Moves between elements:
tina ru rose
tina po zesa
tina ri muga
tina li romi
tina ga mabu
mipa ru pume
mipa po geze
mipa ri mage
mipa li puvi
mipa ga losu
kune ru vasa
kune po gibu
kune ri pemi
kune li ruke
kune ga pozi
sike ru vivu
sike po guzu
sike ri peli
sike li tano
sike ga vofu
ragi ru mesu
ragi po pupo
ragi ri pema
ragi li losu
ragi ga sike
tefo ru pemi
tefo po kubi
tefo ri namu
tefo li gibu
tefo ga dipi
made ru nabi
made po keku
made ri tiru
made li bata
made ga loga
pire ru mafi
pire po nune
pire ri vone
pire li zipi
pire ga nabi
kovu ru tano
kovu po mage
kovu ri guzu
kovu li pume
kovu ga mesu
turo ru romi
turo po zapi
turo ri zesa
turo li file
turo ga bamu
pemi ru kune
pemi po gazi
pemi ri tefo
pemi li vilu
pemi ga zive
kebo ru puvi
kebo po gike
kebo ri geze
kebo li tina
kebo ga divi
pono ru gita
pono po sugu
pono ri tuta
pono li deza
pono ga gite
vugi ru give
vugi po teni
vugi ri meze
vugi li zoso
vugi ga deza
gazi ru gibu
gazi po zalo
gazi ri kubi
gazi li rigo
gazi ga bilo
keta ru vofu
keta po pema
keta ri gibo
keta li mesu
keta ga kuzo
gike ru muga
gike po para
gike ri bamu
gike li zesa
gike ga zago
mesu ru feta
mesu po sudu
mesu ri ragi
mesu li fese
mesu ga vivu
dipi ru zive
dipi po ruke
dipi ri vasa
dipi li dato
dipi ga teni
keku ru zuto
keku po dupi
keku ri zipi
keku li pono
keku ga vone
five ru divo
five po rege
five ri vulo
five li vugi
five ga pono
mobu ru kise
mobu po keta
mobu ri zeso
mobu li lepo
mobu ga gibu
zipi ru keku
zipi po divo
zipi ri gite
zipi li tuta
zipi ga leku
pema ru ragi
pema po pume
pema ri tano
pema li sudu
pema ga peli
divo ru dupi
divo po meze
divo ri five
divo li give
divo ga gita
bamu ru gike
bamu po zuda
bamu ri zele
bamu li toni
bamu ga rose
gima ru rege
gima po zive
gima ri dumo
gima li doka
gima ga give
loga ru mina
loga po vone
loga ri roka
loga li mafi
loga ga zapi
gume ru zoso
gume po pemi
gume ri teni
gume li vasa
gume ga gima
vilu ru ruke
vilu po rigo
vilu ri gibu
vilu li zeso
vilu ga namu
sanu ru dumo
sanu po vasa
sanu ri zoso
sanu li zive
sanu ga meze
meze ru vugi
meze po doka
meze ri rege
meze li gume
meze ga leso
sudu ru losu
sudu po fafa
sudu ri pupo
sudu li divi
sudu ga kovu
gimu ru zele
gimu po file
gimu ri romi
gimu li zuda
gimu ga muga
zuto ru bata
zuto po tuta
zuto ri keku
zuto li gita
zuto ga pire
nune ru gite
nune po vulo
nune ri leda
nune li divo
nune ga zuto
vosi ru mabu
vosi po gimu
vosi ri zago
vosi li bamu
vosi ga puvi
ruke ru bilo
ruke po zola
ruke ri vilu
ruke li mobu
ruke ga tefo
rege ru meze
rege po pozi
rege ri gima
rege li teni
rege ga sugu
gita ru leda
gita po leso
gita ri pono
gita li vulo
gita ga zipi
dupi ru tuta
dupi po vugi
dupi ri divo
dupi li sugu
dupi ga leda
kise ru kubi
kise po vofu
kise ri mobu
kise li zalo
kise ga vilu
leda ru nune
leda po deza
leda ri gita
leda li five
leda ga keku
romi ru gimu
romi po suto
romi ri turo
romi li kobo
romi ga gike
tiru ru made
tiru po zipi
tiru ri mafi
tiru li zuto
tiru ga roka
zele ru bamu
zele po kobo
zele ri gimu
zele li para
zele ga tina
zalo ru kuzo
zalo po feta
zalo ri lepo
zalo li sike
zalo ga zeso
dumo ru gima
dumo po dipi
dumo ri sanu
dumo li pozi
dumo ga vugi
suto ru file
suto po nabi
suto ri zapi
suto li roka
suto ga para
toni ru zesa
toni po kofe
toni ri para
toni li zapi
toni ga gimu
tano ru pema
tano po mipa
tano ri kovu
tano li pupo
tano ga feta
fofe ru divi
fofe po rose
fofe ri fafa
fofe li vosi
fofe ga mipa
rose ru zago
rose po turo
rose ri tina
rose li gimu
rose ga geze
digu ru zapi
digu po tiru
digu ri kofe
digu li nabi
digu ga kobo
zago ru vosi
zago po romi
zago ri rose
zago li zele
zago ga kebo
vofu ru lepo
vofu po ragi
vofu ri keta
vofu li feta
vofu ga rigo
fone ru roka
fone po bata
fone ri nabi
fone li vone
fone ga kofe
mina ru kofe
mina po pire
mina ri loga
mina li tiru
mina ga suto
kuzo ru rigo
kuzo po peli
kuzo ri zalo
kuzo li vivu
kuzo ga mobu
vivu ru gibo
vivu po kovu
vivu ri sike
vivu li pema
vivu ga lepo
mafi ru tiru
mafi po gite
mafi ri pire
mafi li keku
mafi ga fone
zola ru zeso
zola po vivu
zola ri rigo
zola li keta
zola ga kubi
pume ru pupo
pume po kebo
pume ri mipa
pume li fafa
pume ga fese
geze ru kebo
geze po bamu
geze ri mabu
geze li muga
geze ga fofe
zive ru pozi
zive po bilo
zive ri dipi
zive li namu
zive ga gume
muga ru tina
muga po toni
muga ri gike
muga li turo
muga ga vosi
vulo ru five
vulo po gima
vulo ri deza
vulo li meze
vulo ga tuta
fafa ru fofe
fafa po tina
fafa ri puvi
fafa li zago
fafa ga mage
puvi ru fafa
puvi po muga
puvi ri kebo
puvi li rose
puvi ga tima
rigo ru zola
rigo po sike
rigo ri kuzo
rigo li gibo
rigo ga kise
feta ru peli
feta po losu
feta ri mesu
feta li guzu
feta ga gibo
zeso ru mobu
zeso po gibo
zeso ri zola
zeso li vofu
zeso ga gazi
bata ru leku
bata po pono
bata ri zuto
bata li leda
bata ga mafi
file ru kobo
file po fone
file ri suto
file li loga
file ga toni
kubi ru gazi
kubi po lepo
kubi ri kise
kubi li kuzo
kubi ga ruke
bilo ru dato
bilo po zeso
bilo ri ruke
bilo li kise
bilo ga pemi
doka ru teni
doka po namu
doka ri pozi
doka li pemi
doka ga sanu
gibu ru vilu
gibu po kuzo
gibu ri gazi
gibu li zola
gibu ga dato
teni ru gume
teni po tefo
teni ri doka
teni li kune
teni ga dumo
namu ru tefo
namu po kise
namu ri dato
namu li gazi
namu ga vasa
pupo ru sudu
pupo po puvi
pupo ri pume
pupo li fofe
pupo ga guzu
zoso ru sanu
zoso po kune
zoso ri gume
zoso li dipi
zoso ga rege
tima ru mage
tima po vosi
tima ri divi
tima li geze
tima ga pupo
nabi ru fone
nabi po zuto
nabi ri made
nabi li leku
nabi ga mina
tuta ru pono
tuta po give
tuta ri dupi
tuta li leso
tuta ga nune
vasa ru dipi
vasa po vilu
vasa ri kune
vasa li bilo
vasa ga doka
roka ru loga
roka po leku
roka ri fone
roka li pire
roka ga digu
lepo ru zalo
lepo po mesu
lepo ri vofu
lepo li peli
lepo ga zola
zapi ru suto
zapi po made
zapi ri digu
zapi li fone
zapi ga zuda
zesa ru turo
zesa po digu
zesa ri toni
zesa li suto
zesa ga zele
para ru toni
para po mina
para ri zuda
para li digu
para ga romi
pozi ru doka
pozi po dato
pozi ri zive
pozi li tefo
pozi ga zoso
mage ru mipa
mage po mabu
mage ri tima
mage li kebo
mage ga sudu
losu ru fese
losu po fofe
losu ri sudu
losu li tima
losu ga tano
divi ru tima
divi po zago
divi ri fofe
divi li mabu
divi ga pume
gite ru zipi
gite po five
gite ri nune
gite li dupi
gite ga bata
fese ru guzu
fese po divi
fese ri losu
fese li mage
fese ga pema
leku ru vone
leku po gita
leku ri bata
leku li nune
leku ga tiru
guzu ru kovu
guzu po tima
guzu ri fese
guzu li mipa
guzu ga ragi
dato ru namu
dato po mobu
dato ri bilo
dato li kubi
dato ga kune
sugu ru leso
sugu po zoso
sugu ri give
sugu li dumo
sugu ga five
vone ru pire
vone po leda
vone ri leku
vone li gite
vone ga made
gibo ru keta
gibo po tano
gibo ri vivu
gibo li ragi
gibo ga zalo
deza ru vulo
deza po dumo
deza ri leso
deza li rege
deza ga dupi
kobo ru zuda
kobo po roka
kobo ri file
kobo li mina
kobo ga zesa
kofe ru digu
kofe po mafi
kofe ri mina
kofe li made
kofe ga file
zuda ru para
zuda po loga
zuda ri kobo
zuda li kofe
zuda ga turo
give ru sugu
give po gume
give ri vugi
give li sanu
give ga vulo
mabu ru geze
mabu po zele
mabu ri vosi
mabu li gike
mabu ga fafa
peli ru sike
peli po fese
peli ri feta
peli li kovu
peli ga keta
leso ru deza
leso po sanu
leso ri sugu
leso li gima
leso ga divo

In the rows, 49 means zero.

The rows follow the links: the fewer symbols apart two elements are, the more alike their rows tend to be.

Name the element of each row.
[64, 45, 46, 38, 45, 36, 30, 63, 40, 70, 61, 26, 29, 42, 42, 31, 49, 38, 31, 44, 43, 66, 13, 76, 40, 12, 48, 54, 36, 69, 34, 49, 47, 32, 51, 36, 79, 73, 78, 24, 42, 30, 50, 43, 61, 64, 33, 57, 40, 35]
element: dato
[31, 36, 60, 24, 46, 62, 43, 56, 78, 70, 61, 38, 46, 36, 26, 75, 23, 86, 29, 44, 58, 67, 24, 62, 42, 62, 41, 60, 43, 34, 23, 62, 45, 52, 49, 40, 29, 52, 55, 49, 54, 68, 72, 58, 51, 47, 22, 34, 46, 27]
element: sike
[30, 56, 46, 34, 42, 53, 53, 49, 62, 77, 59, 31, 46, 32, 16, 84, 35, 92, 40, 28, 46, 51, 16, 74, 47, 61, 48, 59, 57, 47, 24, 59, 48, 63, 59, 37, 25, 64, 52, 54, 61, 53, 63, 33, 55, 53, 21, 42, 42, 36]
element: vofu
[56, 73, 77, 56, 39, 45, 57, 40, 36, 28, 7, 58, 75, 69, 67, 49, 59, 23, 63, 35, 42, 41, 52, 23, 58, 55, 40, 54, 50, 36, 76, 37, 47, 48, 32, 23, 60, 52, 69, 50, 39, 41, 28, 74, 49, 45, 45, 78, 60, 37]
element: pire
[33, 46, 73, 41, 50, 81, 31, 46, 66, 70, 76, 48, 42, 39, 38, 68, 25, 63, 31, 73, 60, 69, 49, 57, 53, 66, 49, 54, 28, 20, 34, 60, 52, 42, 37, 44, 41, 26, 50, 52, 51, 66, 91, 75, 50, 44, 25, 33, 50, 43]
element: pema
[31, 42, 53, 27, 44, 57, 48, 56, 71, 72, 57, 33, 46, 34, 17, 79, 29, 91, 33, 35, 52, 59, 17, 68, 42, 61, 44, 62, 51, 40, 23, 60, 45, 57, 57, 40, 26, 61, 54, 52, 57, 60, 67, 45, 50, 50, 20, 38, 45, 31]
element: gibo
[49, 47, 61, 71, 63, 36, 10, 53, 34, 15, 44, 44, 14, 62, 73, 26, 58, 50, 25, 54, 73, 51, 51, 49, 50, 29, 55, 27, 56, 49, 32, 54, 70, 37, 43, 58, 44, 53, 64, 37, 60, 33, 45, 20, 45, 48, 72, 46, 30, 73]
element: dumo
[58, 48, 34, 72, 66, 45, 15, 54, 26, 35, 52, 36, 22, 42, 57, 31, 69, 47, 25, 43, 57, 51, 57, 56, 56, 26, 66, 43, 46, 52, 25, 46, 68, 52, 60, 66, 43, 62, 66, 36, 54, 25, 48, 4, 36, 49, 71, 54, 22, 72]
element: teni
[61, 46, 29, 68, 64, 46, 18, 58, 27, 40, 54, 36, 25, 37, 52, 30, 71, 48, 26, 38, 51, 53, 54, 58, 54, 26, 68, 47, 43, 55, 26, 44, 64, 54, 62, 70, 46, 63, 73, 37, 51, 27, 49, 3, 34, 49, 66, 58, 24, 67]
element: doka
[67, 39, 26, 43, 52, 43, 27, 68, 31, 64, 52, 31, 24, 35, 38, 24, 66, 43, 29, 28, 36, 59, 31, 64, 42, 19, 56, 59, 37, 65, 29, 39, 50, 48, 69, 58, 59, 75, 85, 30, 38, 28, 46, 28, 45, 61, 46, 63, 35, 45]
element: kune
[49, 70, 51, 52, 45, 89, 46, 45, 29, 71, 80, 54, 41, 41, 36, 61, 36, 48, 35, 62, 45, 48, 56, 44, 54, 77, 53, 69, 46, 30, 47, 36, 78, 50, 45, 55, 23, 25, 44, 69, 53, 69, 86, 71, 45, 43, 37, 39, 60, 72]
element: sudu
[64, 41, 42, 37, 45, 38, 29, 69, 38, 72, 56, 27, 27, 40, 40, 28, 53, 38, 30, 38, 41, 62, 17, 73, 37, 15, 46, 56, 38, 70, 33, 46, 46, 35, 55, 44, 75, 75, 82, 25, 37, 30, 50, 40, 56, 68, 35, 60, 41, 37]
element: namu
[45, 45, 65, 66, 62, 32, 12, 53, 37, 16, 41, 46, 12, 66, 73, 25, 57, 49, 26, 54, 74, 52, 50, 46, 48, 28, 51, 23, 54, 48, 36, 55, 68, 33, 43, 55, 43, 53, 66, 39, 60, 35, 42, 26, 47, 50, 71, 44, 33, 73]
element: gima
[41, 45, 71, 64, 58, 30, 12, 55, 39, 16, 36, 52, 8, 69, 73, 23, 55, 51, 26, 52, 75, 53, 45, 44, 46, 32, 46, 19, 56, 48, 39, 57, 64, 31, 44, 53, 42, 51, 68, 40, 60, 36, 41, 32, 49, 50, 69, 45, 36, 71]
element: rege
[52, 34, 36, 58, 57, 52, 59, 43, 78, 30, 25, 61, 85, 39, 63, 65, 59, 41, 69, 47, 40, 63, 87, 28, 58, 51, 49, 54, 28, 30, 66, 45, 22, 63, 39, 68, 72, 54, 40, 51, 20, 52, 28, 49, 32, 43, 46, 67, 44, 26]
element: kofe
[70, 25, 23, 25, 55, 62, 77, 64, 53, 63, 79, 55, 69, 42, 41, 32, 29, 40, 49, 71, 50, 47, 45, 38, 35, 63, 46, 75, 56, 71, 51, 40, 61, 49, 52, 64, 41, 36, 24, 57, 50, 81, 64, 77, 48, 43, 69, 29, 66, 48]
element: puvi
[44, 76, 56, 63, 43, 42, 44, 34, 35, 76, 75, 22, 44, 39, 33, 77, 42, 60, 47, 55, 44, 50, 25, 98, 60, 37, 59, 42, 49, 57, 36, 64, 52, 47, 43, 23, 65, 60, 42, 40, 65, 26, 63, 22, 64, 55, 29, 46, 39, 52]
element: mobu
[71, 29, 21, 26, 54, 64, 75, 63, 50, 64, 79, 53, 69, 41, 37, 34, 30, 41, 45, 67, 47, 47, 40, 35, 36, 66, 45, 79, 58, 70, 49, 38, 66, 49, 54, 62, 36, 38, 27, 59, 52, 84, 65, 76, 47, 42, 66, 29, 65, 52]
element: fafa
[57, 26, 28, 37, 47, 52, 75, 54, 61, 65, 81, 64, 55, 44, 48, 36, 37, 32, 74, 79, 41, 48, 72, 49, 36, 51, 51, 46, 47, 69, 69, 49, 34, 41, 55, 67, 67, 24, 7, 58, 43, 67, 58, 73, 57, 53, 60, 28, 67, 55]
element: zago
[63, 45, 26, 63, 62, 46, 20, 59, 26, 46, 51, 33, 25, 36, 48, 29, 72, 48, 28, 34, 45, 53, 51, 57, 53, 22, 65, 50, 42, 55, 27, 40, 61, 55, 67, 70, 45, 66, 76, 36, 48, 24, 48, 8, 34, 52, 62, 57, 24, 62]
element: pozi
[54, 31, 26, 63, 56, 43, 69, 47, 79, 16, 32, 57, 86, 48, 64, 72, 51, 51, 61, 48, 49, 65, 70, 28, 50, 55, 41, 59, 52, 45, 60, 51, 40, 60, 27, 75, 63, 69, 21, 60, 25, 65, 16, 39, 39, 45, 48, 50, 44, 39]
element: file
[53, 48, 54, 73, 65, 39, 12, 54, 30, 19, 47, 42, 16, 58, 69, 29, 60, 48, 23, 53, 69, 54, 54, 51, 54, 27, 59, 29, 52, 51, 31, 54, 71, 42, 45, 62, 44, 56, 64, 37, 58, 32, 45, 13, 41, 47, 73, 47, 26, 75]
element: sanu
[69, 43, 26, 31, 52, 71, 73, 61, 38, 67, 75, 53, 64, 43, 34, 38, 32, 43, 38, 60, 46, 44, 40, 33, 40, 72, 45, 86, 62, 62, 47, 33, 76, 50, 51, 62, 25, 40, 33, 67, 53, 82, 67, 76, 45, 42, 61, 35, 65, 59]
element: divi
[37, 59, 29, 62, 31, 43, 78, 42, 54, 41, 54, 63, 36, 58, 55, 58, 51, 42, 74, 51, 35, 47, 67, 45, 38, 61, 37, 41, 71, 62, 79, 39, 47, 41, 36, 74, 60, 49, 1, 77, 28, 63, 22, 61, 65, 62, 36, 38, 69, 72]
element: gimu
[50, 54, 55, 56, 44, 56, 54, 39, 60, 39, 13, 64, 73, 47, 63, 58, 67, 26, 72, 37, 32, 55, 80, 25, 58, 50, 47, 54, 27, 22, 76, 39, 21, 55, 42, 49, 71, 46, 63, 51, 20, 42, 31, 67, 41, 48, 36, 78, 54, 31]
element: fone
[50, 69, 69, 55, 39, 51, 56, 37, 45, 36, 7, 61, 70, 63, 66, 53, 63, 23, 69, 34, 35, 46, 63, 23, 57, 52, 40, 53, 40, 30, 79, 34, 34, 50, 36, 33, 67, 50, 69, 51, 29, 40, 28, 74, 47, 48, 35, 81, 59, 35]
element: tiru

Each walk starts at a row. The symbols on each line, taken left to right, move it on to the next element.
Answer with the element's row; about right is enough.
[45, 53, 26, 64, 41, 40, 79, 46, 63, 24, 42, 62, 54, 60, 59, 66, 49, 52, 65, 45, 42, 56, 59, 36, 40, 63, 34, 50, 74, 61, 70, 41, 55, 49, 26, 74, 53, 64, 7, 75, 28, 69, 12, 50, 58, 56, 38, 41, 58, 65]
ri po li ru ri
[51, 63, 65, 53, 40, 53, 56, 39, 48, 38, 7, 62, 69, 60, 62, 53, 66, 25, 68, 33, 33, 48, 69, 24, 58, 54, 44, 53, 37, 28, 79, 36, 30, 53, 39, 40, 67, 46, 68, 52, 26, 40, 29, 73, 46, 47, 35, 80, 58, 33]
ru ri ri ri
[52, 71, 73, 56, 40, 47, 56, 38, 40, 32, 7, 61, 72, 67, 65, 49, 61, 23, 63, 34, 37, 42, 55, 22, 57, 56, 40, 55, 45, 31, 79, 36, 41, 50, 34, 29, 64, 51, 70, 51, 33, 40, 28, 73, 49, 46, 41, 81, 60, 37]
[43, 45, 30, 48, 38, 49, 77, 47, 57, 61, 73, 68, 39, 50, 49, 43, 47, 34, 82, 69, 34, 44, 78, 52, 40, 54, 47, 39, 53, 66, 77, 46, 32, 40, 52, 69, 67, 27, 2, 67, 35, 62, 43, 73, 64, 60, 47, 31, 69, 66]
ri ri ri
[38, 54, 29, 60, 33, 46, 78, 42, 53, 46, 59, 65, 35, 57, 53, 53, 50, 40, 74, 56, 33, 49, 71, 48, 40, 58, 40, 39, 66, 63, 80, 42, 43, 42, 41, 71, 61, 44, 1, 74, 29, 63, 27, 62, 64, 62, 36, 37, 68, 73]
po ru ga ga po
[50, 37, 25, 65, 51, 40, 76, 44, 75, 15, 34, 56, 75, 54, 63, 70, 50, 54, 61, 47, 48, 64, 66, 30, 46, 60, 39, 56, 63, 53, 62, 45, 52, 54, 22, 77, 58, 71, 12, 66, 28, 68, 13, 39, 46, 49, 45, 45, 48, 49]
[63, 41, 23, 53, 56, 47, 23, 64, 29, 58, 52, 32, 22, 34, 42, 26, 69, 46, 28, 29, 39, 53, 42, 60, 48, 22, 63, 57, 39, 61, 23, 38, 55, 53, 69, 64, 50, 70, 81, 34, 42, 27, 47, 17, 39, 58, 55, 62, 28, 52]
ru li ru ri po
[47, 75, 58, 62, 44, 38, 41, 35, 35, 72, 77, 23, 43, 41, 36, 71, 44, 55, 46, 61, 45, 52, 21, 98, 58, 33, 57, 41, 48, 60, 37, 64, 53, 42, 39, 21, 72, 62, 45, 36, 61, 24, 63, 25, 67, 57, 29, 46, 40, 50]
ga ru
[62, 50, 57, 44, 43, 35, 32, 56, 40, 71, 68, 25, 34, 46, 42, 40, 44, 37, 34, 55, 46, 67, 13, 85, 44, 17, 49, 49, 38, 68, 38, 56, 46, 31, 43, 28, 85, 70, 68, 24, 47, 28, 55, 43, 66, 65, 30, 55, 41, 37]
[44, 69, 57, 54, 45, 89, 41, 42, 33, 69, 80, 54, 38, 42, 37, 61, 35, 46, 37, 68, 48, 51, 59, 48, 56, 76, 53, 65, 41, 26, 44, 38, 73, 48, 42, 54, 28, 22, 43, 66, 51, 66, 89, 71, 46, 42, 34, 38, 62, 69]
po ru po po
[40, 58, 28, 62, 34, 42, 78, 43, 56, 36, 49, 64, 38, 60, 56, 60, 48, 46, 69, 49, 35, 51, 63, 42, 39, 62, 36, 44, 73, 60, 76, 39, 52, 44, 33, 73, 56, 53, 4, 77, 27, 68, 18, 55, 61, 61, 36, 38, 64, 72]
ru ga ga
[61, 23, 26, 34, 49, 55, 76, 57, 62, 65, 83, 63, 58, 40, 46, 32, 37, 32, 68, 79, 45, 46, 67, 48, 38, 52, 48, 52, 47, 68, 64, 50, 38, 42, 57, 65, 62, 28, 10, 55, 44, 72, 59, 77, 54, 51, 63, 27, 67, 52]
[65, 37, 36, 38, 48, 40, 28, 69, 37, 69, 56, 28, 24, 39, 39, 23, 57, 39, 28, 34, 39, 65, 19, 68, 38, 15, 51, 57, 36, 68, 32, 44, 46, 40, 59, 49, 70, 75, 84, 26, 38, 32, 47, 38, 52, 65, 39, 61, 39, 38]
ri ga po
[59, 58, 60, 48, 45, 33, 31, 52, 40, 70, 70, 24, 36, 46, 45, 45, 43, 40, 36, 61, 47, 64, 15, 86, 45, 18, 50, 46, 39, 68, 37, 59, 49, 30, 39, 24, 85, 69, 62, 25, 50, 29, 56, 41, 67, 63, 30, 50, 41, 41]
ru ga ga ri
[66, 40, 25, 47, 54, 46, 25, 66, 31, 61, 52, 33, 23, 35, 37, 24, 68, 44, 28, 28, 36, 56, 37, 63, 44, 19, 61, 58, 37, 64, 26, 39, 53, 51, 69, 63, 54, 71, 84, 33, 40, 25, 47, 22, 40, 59, 50, 62, 30, 48]
[41, 69, 60, 52, 48, 89, 38, 41, 41, 71, 80, 54, 37, 40, 39, 64, 34, 49, 37, 70, 50, 56, 61, 49, 56, 73, 53, 61, 38, 21, 45, 42, 70, 47, 40, 51, 31, 19, 44, 65, 52, 66, 91, 74, 48, 43, 33, 37, 57, 67]
ru po ga
[54, 71, 45, 50, 46, 87, 53, 44, 28, 69, 78, 53, 43, 43, 34, 57, 36, 44, 37, 58, 40, 46, 52, 42, 54, 78, 51, 74, 52, 36, 46, 30, 80, 53, 45, 57, 22, 27, 41, 71, 52, 71, 81, 73, 46, 43, 40, 39, 62, 72]
ru ga ri ru po
[64, 57, 30, 39, 48, 80, 65, 55, 31, 66, 76, 52, 55, 43, 35, 44, 34, 45, 37, 56, 42, 45, 43, 35, 45, 77, 47, 83, 62, 53, 45, 28, 83, 54, 49, 60, 18, 38, 36, 69, 54, 81, 70, 72, 44, 41, 50, 37, 66, 65]
[67, 19, 24, 27, 54, 56, 77, 62, 61, 65, 83, 59, 68, 42, 42, 31, 32, 35, 60, 77, 49, 47, 55, 43, 35, 57, 48, 64, 51, 71, 58, 47, 48, 45, 54, 63, 53, 32, 19, 54, 48, 77, 62, 75, 50, 46, 68, 28, 68, 46]
li ru ri ru
[46, 37, 30, 45, 41, 50, 75, 48, 58, 64, 75, 69, 42, 46, 51, 38, 45, 31, 77, 73, 36, 45, 77, 52, 38, 53, 48, 39, 48, 65, 75, 47, 31, 41, 52, 67, 68, 25, 3, 62, 39, 64, 50, 70, 61, 58, 50, 28, 71, 60]
ru ri po po ru
[54, 30, 30, 61, 58, 49, 64, 45, 83, 21, 29, 57, 89, 41, 65, 72, 54, 48, 65, 49, 46, 65, 81, 30, 53, 53, 48, 56, 39, 37, 60, 50, 30, 62, 32, 72, 65, 63, 30, 55, 23, 57, 23, 41, 36, 43, 49, 58, 42, 33]
[55, 48, 48, 74, 67, 42, 13, 50, 29, 25, 47, 42, 21, 52, 64, 30, 63, 48, 25, 52, 65, 53, 55, 53, 54, 27, 62, 34, 49, 49, 31, 50, 71, 44, 50, 63, 44, 57, 64, 37, 56, 29, 47, 7, 38, 47, 71, 50, 26, 74]
ri po ru ri ga
[63, 43, 23, 58, 59, 46, 22, 61, 27, 52, 52, 32, 24, 35, 45, 26, 71, 46, 28, 32, 43, 50, 47, 58, 51, 22, 65, 53, 39, 59, 26, 40, 59, 56, 69, 66, 47, 68, 77, 35, 45, 25, 47, 10, 36, 56, 59, 61, 27, 58]
li li li
[34, 76, 48, 56, 40, 46, 52, 37, 41, 76, 69, 25, 45, 35, 23, 87, 44, 77, 45, 41, 40, 44, 25, 91, 57, 49, 58, 47, 57, 53, 31, 57, 54, 60, 53, 28, 43, 62, 44, 48, 65, 34, 61, 18, 58, 53, 25, 44, 40, 50]
[33, 42, 72, 35, 48, 75, 31, 49, 72, 70, 72, 46, 43, 39, 37, 71, 23, 66, 32, 67, 63, 71, 45, 57, 49, 64, 45, 54, 30, 22, 33, 63, 51, 41, 40, 45, 39, 32, 49, 50, 53, 69, 89, 71, 50, 46, 23, 33, 49, 38]
ri li ru ga
[35, 51, 72, 43, 50, 82, 31, 43, 61, 70, 77, 51, 40, 39, 40, 69, 26, 58, 34, 74, 58, 66, 53, 57, 53, 68, 50, 56, 27, 19, 37, 58, 55, 41, 39, 46, 38, 22, 46, 56, 51, 65, 92, 74, 49, 43, 28, 33, 51, 50]
ru po ga ru
[39, 65, 65, 50, 48, 90, 36, 41, 46, 70, 80, 52, 36, 39, 40, 67, 32, 50, 35, 72, 51, 59, 59, 52, 55, 72, 54, 60, 33, 19, 44, 47, 65, 43, 40, 51, 36, 19, 43, 62, 51, 64, 92, 73, 49, 43, 30, 36, 55, 61]
